<18>: [101  93  89 150  98 100 167  93 162  87 166  90  94 159 104 152  92  98
 105 154 101 163 152  91  93 104  93  91 162  94 147 110 159 154 160 103
 161  96 166 161  94  92  94  95 100  94 100 165 166 155  93  93  91 103
 163]
<36>: [ 95  88  83 158  96  96 171  86 166  83  83  88  88 166  96 160  89  97
 103 142  96 169 159  91  89  83  90  85 166  90 155 104  83 157 166  97
 168 169 172 162 166  89  91  91  96 100  95 173 170 158  89  90  98  94
 168]
<87>: [145 154 163 133 146 148 103 157 116 167 109 158 153 119 139 129 157 140
 136 120 142 109 131 157 154 139 151 160 117 153 128 140 120 130 116 145
 117 149 106 118 146 153 150 148 147 148 146 104 108 126 156 153 138 139
 113]
asked: [145 154 163 133 146 148 103 157 116 167 109 158 153 119 139 129 157 140
 136 120 142 109 131 157 154 139 151 160 117 153 128 140 120 130 116 145
 117 149 106 118 146 153 150 148 147 148 146 104 108 126 156 153 138 139
 113] => <87>
asked: [ 95  88  83 158  96  96 171  86 166  83  83  88  88 166  96 160  89  97
 103 142  96 169 159  91  89  83  90  85 166  90 155 104  83 157 166  97
 168 169 172 162 166  89  91  91  96 100  95 173 170 158  89  90  98  94
 168] => <36>
asked: [101  93  89 150  98 100 167  93 162  87 166  90  94 159 104 152  92  98
 105 154 101 163 152  91  93 104  93  91 162  94 147 110 159 154 160 103
 161  96 166 161  94  92  94  95 100  94 100 165 166 155  93  93  91 103
 163] => <18>

<5>: [112 153 160 148 124 117]
<78>: [134 133 147 136 126 132]
<115>: [105 161 174 155 174 114]
<117>: [137 141 137 137 141 137]
again <115>:  => [174]
asked: [137 141 137 137 141 137] => <117>
asked: [134 133 147 136 126 132] => <78>
asked: [105 161 174 155 174 114] => <115>

<71>: [103 140 106 121 131 134 147 113 147 117 150 147 147 140 152 119 112]
<27>: [170 111 129 136 123 129 118 132 106 137 116 112 117 129 129 144 147]
<101>: [139 155 125 119 121 128 134 136 157 111 130 131 140 162 114 117 110]
<24>: [121 127 135 156 149 112 141 111 116 149 144 140 132 113 137 130 144]
again <27>:  => [129]
asked: [103 140 106 121 131 134 147 113 147 117 150 147 147 140 152 119 112] => <71>
asked: [121 127 135 156 149 112 141 111 116 149 144 140 132 113 137 130 144] => <24>

<65>: [138 130 132 135 110 139 152 156 139  97 112 131 147 129 129 132 122 138
 158 135 123 128 139 142 138 136 143 145 104 107 134 135 116 157 117 142
 125 132  95 124 167 115 104 121 114 130 113 136]
<106>: [148 119 151 100 115 133 153 153 121 139 139 146 134 119 156 109 139 139
 147 145 119 161 141 144 119 142 133 120 156 157 137 119 100 127 130 139
 126 130 114 122 129 139 131 120 139 127 110 139]
<108>: [137 125 108 132 123 139 120 131 123 126 102 113 139 145 118  98 129  92
 130 116 152 122 142 138 129 141 102 120 134 147 129 151 128 143 132 162
 128 124 157 142 111 151 133 144 106 133 120 153]
<159>: [123 143 125 126 114 122 123 124 126 111 127 103 103 154 100 159 127 167
 141 127 126 143 105 110 119 132 139 102 112 130 121 111 119 118 127 105
 113 162 134 126 103 105 113 103 143 127 131 138]
<3>: [122 119 113 133 131 146 100 111 137 137 111  99 137 144 113 133 133 147
 127 116 127 131 119 142 149 129 122 108  96 159 137 124 156 149 148 138
 123 115 134 152 133 144 136  92 123 136 109 136]
<25>: [142 136 140 128 142 118 136 152 134 143  86 135 117 121 103 108 119 109
 112 144 121 134 136 108 111 108 137 129 142 102 125 136 137 122 123 107
 135 141 143 156 142 128 146 148 115 136 124  98]
asked: [137 125 108 132 123 139 120 131 123 126 102 113 139 145 118  98 129  92
 130 116 152 122 142 138 129 141 102 120 134 147 129 151 128 143 132 162
 128 124 157 142 111 151 133 144 106 133 120 153] => <108>
asked: [138 130 132 135 110 139 152 156 139  97 112 131 147 129 129 132 122 138
 158 135 123 128 139 142 138 136 143 145 104 107 134 135 116 157 117 142
 125 132  95 124 167 115 104 121 114 130 113 136] => <65>

